Here is a tiny trained network, its code and every weight. The questions are about switching its units off for an input and a class, where a switched-off unit gives its printed mean instead of its output.

import numpy as np


def w(rows, s, z=0):
    codes = np.array(rows[::2]) - 128.0
    scale = np.full(codes.shape[1], s)
    scale[-1] = z or s
    return codes * scale


def f(y):
    return np.maximum(y, 0)


def log_softmax(a):
    a = a - a.max(-1, keepdims=True)
    return a - np.log(np.exp(a).sum(-1, keepdims=True))


def net(x, mask):
    res = np.array(x, float).reshape(1, 8) / 4 @ E
    y = f(res @ A[0][:, :-1].T + A[0][:, -1])
    res = res + np.where(mask, y, B[0][:, -1]) @ B[0][:, :-1]
    return log_softmax(res[-1] @ U[:, :-1].T + U[:, -1])


A, B = {}, {}
E = w([
[129,134,129,127],'x0',
[128,130,128,127],'x1',
[126,129,125,127],'x2',
[124,129,128,128],'x3',
[151,79,25,75],'x4',
[70,111,167,33],'x5',
[127,127,128,130],'x6',
[8,164,76,157],'x7',
],0.011)
A[0] = w([
[251,60,166,97,123],'n0',
[161,34,186,134,52],'n1',
[100,178,237,160,65],'n2',
[78,142,97,149,140],'n3',
[140,171,112,146,87],'n4',
[107,130,186,208,3],'n5',
[105,176,161,131,165],'n6',
[138,142,118,150,56],'n7',
[173,192,76,173,98],'n8',
[140,171,165,148,76],'n9',
[141,119,119,187,114],'n10',
[188,138,75,238,126],'n11',
[156,110,50,120,68],'n12',
[79,120,42,155,116],'n13',
[131,230,157,160,76],'n14',
[115,143,185,190,109],'n15',
],0.012,0.0057)
B[0] = w([
[33,149,113,247,253],'n0',
[88,178,120,166,171],'n1',
[154,1,67,119,210],'n2',
[114,232,124,193,185],'n3',
[92,117,168,121,142],'n4',
[75,89,49,125,168],'n5',
[183,176,108,122,182],'n6',
[123,129,155,86,134],'n7',
[46,169,151,71,179],'n8',
[141,68,65,111,157],'n9',
[161,139,207,34,164],'n10',
[56,146,189,36,225],'n11',
[207,12,62,63,175],'n12',
[138,97,119,196,200],'n13',
[157,78,106,124,178],'n14',
[205,97,62,85,187],'n15',
],0.0061,0.011)
U = w([
[88,169,132,247,122],'0',
[216,72,77,100,39],'1',
[140,167,154,131,254],'2',
[47,136,235,28,73],'3',
],0.013,0.0091)

Each question gives the input, the list of numbers given to net, and the class t.
The units are the neurons (one row each of A and B). Each row of codes is followed by its name. A weight is (code - 128) times the scale printed after its matrix; where a second scale follows, it is the last column's (A, B and U).
mask holds one flag per neuron, in row order. A switched-off neuron (its flag False) gives its mean, the last column of its row in B, instead of its output. The means were averaged over made-up inputs and are rounded, as every weight is.
A unit's drop is (log p(t) with every unit on - log p(t) with that unit switched off) / (log p(t) with every unit on - log p(t) with every unit switched off).
The circuit of an input: a set's keep is (log p(t) with only the set's units on - log p(t) with every unit switched off) / (log p(t) with every unit on - log p(t) with every unit switched off). Starting from the 12 units with the biggest drops (on a tie, the unit counted first), units are removed one at a time, each time the one whose removal leaves the highest keep (on an exact tie, the one counted first), for as long as the keep stays at least 0.8.
circuit, biggest first: the units of the circuit, biggest drop first
k most important neurons: the k neurons with the biggest drops, biggest first
drop of u: that unit's drop, to one decimal
input [-8,-7,-6,2,-2,7,-5,-5], class 2: circuit, biggest first -> n11
input [-7,-8,-5,1,-6,7,1,2], class 2: circuit, biggest first -> n11; n6
input [4,0,7,4,1,-8,-2,3], class 3: circuit, biggest first -> n11; n8
input [3,-4,7,5,-4,-4,-6,2], class 1: 2 most important neurons -> n0; n15
input [-7,-1,7,6,5,-5,-2,3], class 2: 4 most important neurons -> n2; n11; n8; n15
input [8,-1,-2,-1,-2,5,-7,6], class 2: circuit, biggest first -> n0; n11; n6
input [-2,-1,8,4,-7,3,4,4], class 1: circuit, biggest first -> n2; n0; n15
input [5,-8,2,-4,-4,5,-1,-1], class 2: 2 most important neurons -> n11; n12
input [-3,7,5,-6,-3,-7,-4,5], class 3: circuit, biggest first -> n11; n10
input [-3,5,2,-2,4,4,8,7], class 0: 3 most important neurons -> n13; n3; n11
input [-1,0,4,8,-4,4,-8,0], class 1: drop of n0 -> 0.2
input [-1,3,-5,-6,-1,-5,3,2], class 3: drop of n0 -> 0.1
input [-2,7,-6,-4,-1,-8,7,-6], class 3: drop of n11 -> 0.7
input [-5,-3,-2,2,-8,3,7,-1], class 1: drop of n5 -> 0.0
input [5,2,-8,7,-2,-3,7,2], class 2: circuit, biggest first -> n0
